Here is a tiny trained network, its code and every weight. The questions are about switching its units off for an input and a target symbol, where a switched-off unit gives its printed mean instead of its output.

import numpy as np


def w(rows, s, z=0):
    codes = np.array(rows[::2]) - 128.0
    scale = np.full(codes.shape[1], s)
    scale[-1] = z or s
    return codes * scale


def f(y):
    return np.maximum(y, 0)


def softmax(a):
    e = np.exp(a - a.max(-1, keepdims=True))
    return e / e.sum(-1, keepdims=True)


def log_softmax(a):
    a = a - a.max(-1, keepdims=True)
    return a - np.log(np.exp(a).sum(-1, keepdims=True))


def net(x, mask):
    ids = ['ΔΘΛΠΦΩαβγεημτ'.index(c) for c in x.split()]
    T = len(ids)
    res = E[ids] + P[:T]
    u = 0
    for l in range(3):
        q, k, v = (res @ M[l].T for M in (Q, K, V))
        z = softmax(np.where(np.tri(T) > 0, q @ k.T / 2**0.5, -1e9)) @ v
        res = res + np.where(mask[u], z, O[l][:, -1]) @ O[l][:, :-1]
        u += 1
        y = f(res @ A[l][:, :-1].T + A[l][:, -1])
        res = res + np.where(mask[u : u + 4], y, B[l][:, -1]) @ B[l][:, :-1]
        u += 4
    return log_softmax(res[-1] @ U[:, :-1].T + U[:, -1])


Q, K, V, O, A, B = {}, {}, {}, {}, {}, {}
E = w([
[72,215,90,121,138],'Δ',
[118,123,150,114,90],'Θ',
[72,43,125,84,139],'Λ',
[142,109,164,125,153],'Π',
[102,182,95,85,91],'Φ',
[86,175,161,55,166],'Ω',
[211,62,177,140,182],'α',
[147,119,55,74,143],'β',
[145,119,86,130,66],'γ',
[210,67,174,95,159],'ε',
[2,157,173,134,158],'η',
[151,108,168,81,117],'μ',
[114,179,99,129,105],'τ',
],0.014)
P = w([
[158,186,124,255,92],'0',
[206,79,144,169,198],'1',
[180,78,145,150,196],'2',
[176,73,143,103,161],'3',
[164,69,139,121,203],'4',
[158,68,137,116,209],'5',
[151,70,132,104,203],'6',
[142,74,137,86,178],'7',
[147,64,130,97,219],'8',
[136,73,130,85,204],'9',
[114,78,132,99,178],'10',
],0.0065)
Q[0] = w([
[1,159,61,89,220],'L0H0',
[15,216,87,133,5],'L0H0',
],0.0054)
K[0] = w([
[174,21,2,44,189],'L0H0',
[66,36,178,18,213],'L0H0',
],0.0079)
V[0] = w([
[197,83,2,66,189],'L0H0',
[75,195,71,75,128],'L0H0',
],0.0079)
O[0] = w([
[156,90,158,2,18,255],'L0H0',
[142,157,192,123,91,135],'L0H0',
],0.0084,0.0048)
A[0] = w([
[207,43,105,135,160,176],'L0N0',
[107,196,137,117,179,127],'L0N1',
[113,128,109,187,147,4],'L0N2',
[156,141,2,167,84,106],'L0N3',
],0.0085,0.0036)
B[0] = w([
[118,115,45,77,30,254],'L0N0',
[98,135,230,81,148,150],'L0N1',
[101,139,115,201,18,137],'L0N2',
[254,206,135,114,250,147],'L0N3',
],0.0078,0.0062)
Q[1] = w([
[120,158,26,123,98],'L1H0',
[40,255,96,74,123],'L1H0',
],0.0061)
K[1] = w([
[229,167,68,154,104],'L1H0',
[208,37,39,1,127],'L1H0',
],0.0058)
V[1] = w([
[65,184,212,64,188],'L1H0',
[94,157,169,200,2],'L1H0',
],0.0048)
O[1] = w([
[236,73,68,109,113,109],'L1H0',
[112,77,201,254,132,9],'L1H0',
],0.0076,0.0015)
A[1] = w([
[143,79,213,155,81,166],'L1N0',
[254,136,48,142,180,120],'L1N1',
[147,140,247,76,131,147],'L1N2',
[164,188,53,106,141,255],'L1N3',
],0.0068,0.0036)
B[1] = w([
[172,83,254,128,126,164],'L1N0',
[88,225,221,117,113,202],'L1N1',
[207,126,180,168,157,202],'L1N2',
[149,238,112,121,87,253],'L1N3',
],0.0086,0.0061)
Q[2] = w([
[49,119,76,86,188],'L2H0',
[168,2,175,160,143],'L2H0',
],0.0073)
K[2] = w([
[87,80,107,2,71],'L2H0',
[157,37,156,206,249],'L2H0',
],0.0069)
V[2] = w([
[117,254,75,116,110],'L2H0',
[133,166,157,129,132],'L2H0',
],0.0085)
O[2] = w([
[86,254,127,161,106,254],'L2H0',
[61,176,201,255,200,174],'L2H0',
],0.0063,0.0096)
A[2] = w([
[15,104,59,129,217,7],'L2N0',
[174,234,220,121,160,4],'L2N1',
[126,243,29,135,27,229],'L2N2',
[38,2,47,52,132,160],'L2N3',
],0.0058,0.0021)
B[2] = w([
[108,73,255,128,24,129],'L2N0',
[242,178,182,198,232,196],'L2N1',
[64,188,145,126,94,250],'L2N2',
[209,136,11,213,106,139],'L2N3',
],0.0079,0.016)
U = w([
[183,121,145,234,124,22],'Δ',
[139,126,91,241,152,145],'Θ',
[216,102,43,158,99,180],'Λ',
[128,122,95,195,165,176],'Π',
[179,112,165,197,124,90],'Φ',
[255,147,115,135,228,92],'Ω',
[49,170,108,162,118,113],'α',
[205,70,185,62,83,147],'β',
[101,201,133,229,147,33],'γ',
[30,99,100,47,49,201],'ε',
[70,45,252,187,177,253],'η',
[126,122,118,158,153,92],'μ',
[125,128,133,204,168,50],'τ',
],0.0076,0.0049)

Each question gives the input, a string of symbols that net reads in full, and the target symbol t.
The units are the heads (2 rows each of Q, K, V and O) and the neurons (one row each of A and B). Each row of codes is followed by its name. A weight is (code - 128) times the scale printed after its matrix; where a second scale follows, it is the last column's (O, A, B and U).
mask holds one flag per unit, layer by layer, with each layer's heads first. A switched-off unit (its flag False) gives its mean, the last column of its rows in O or B, instead of its output. The means were averaged over made-up inputs and are rounded, as every weight is.
A unit's drop is (log p(t) with every unit on - log p(t) with that unit switched off) / (log p(t) with every unit on - log p(t) with every unit switched off).
The circuit of an input: a set's keep is (log p(t) with only the set's units on - log p(t) with every unit switched off) / (log p(t) with every unit on - log p(t) with every unit switched off). Starting from the 12 units with the biggest drops (on a tie, the unit counted first), units are removed one at a time, each time the one whose removal leaves the highest keep (on an exact tie, the one counted first), for as long as the keep stays at least 0.8.
units of the circuit, in order: the units of the circuit, biggest drop first
most important unit: the unit with the biggest drop
top k neurons: the k neurons with the biggest drops, biggest first
k most important neurons of layer l: the k neurons of layer l with the biggest drops, biggest first
input Ω α η β ε η β η Λ β β, target ε: units of the circuit, in order => (L0H0 L2N1)
input ε Δ α Λ β β β β ε, target ε: 2 most important neurons of layer 0 => (L0N0 L0N3)
input β β β ε β β Ω Λ ε, target β: units of the circuit, in order => (L0H0 L2H0)
input β Θ Π Ω, target Ω: units of the circuit, in order => (L0N0 L1N2 L2N1)
input β η Π ε, target β: most important unit => L2H0
input η Φ ε β β η η β ε, target η: units of the circuit, in order => (L0H0 L1H0 L0N2 L2H0)
input Θ β γ β, target α: top 2 neurons => (L0N3 L2N2)
input γ γ β η τ Φ, target γ: 2 most important neurons of layer 0 => (L0N3 L0N0)
input η β η τ, target γ: 2 most important neurons of layer 0 => (L0N3 L0N0)
input γ β μ Ω β β η Ω ε, target γ: top 3 neurons => (L0N3 L0N0 L1N1)
input ε η μ η β Π Θ, target ε: units of the circuit, in order => (L2N1 L1N1 L2H0)
input ε ε η Θ, target ε: units of the circuit, in order => (L2N1 L2H0 L1N1)
input β Δ η η ε Ω, target Ω: units of the circuit, in order => (L0N0 L2N2 L2N1)
input ε β Λ β α, target ε: units of the circuit, in order => (L0N0 L0H0 L2N1)
input ε Π Π Δ Π, target ε: 3 most important neurons of layer 1 => (L1N2 L1N1 L1N0)
input γ Φ β η η β ε, target γ: top 4 neurons => (L0N0 L0N3 L1N1 L1N3)
input α α Θ β β Π Π, target α: top 2 neurons => (L1N3 L0N3)
input Λ γ β β Π β η Ω γ, target α: top 4 neurons => (L0N3 L1N3 L2N2 L1N2)
input Φ ε Λ, target Λ: most important unit => L2N3
input ε Δ β, target γ: most important unit => L0N3
input μ α η Φ α τ Θ β γ, target γ: top 2 neurons => (L0N3 L1N3)
input α η ε η γ β ε, target α: top 3 neurons => (L0N0 L1N1 L1N3)
input α β ε, target α: top 3 neurons => (L0N0 L1N3 L0N3)
input β ε β Λ Θ, target β: top 3 neurons => (L2N2 L1N3 L1N0)
input Λ α Ω β β β Θ Λ β Θ η, target η: top 4 neurons => (L0N0 L1N2 L1N3 L1N0)
input γ Θ α, target γ: top 4 neurons => (L0N0 L0N3 L1N1 L0N1)
input β η η Φ η Δ Ω Λ μ Π, target β: top 3 neurons => (L1N3 L2N1 L0N3)
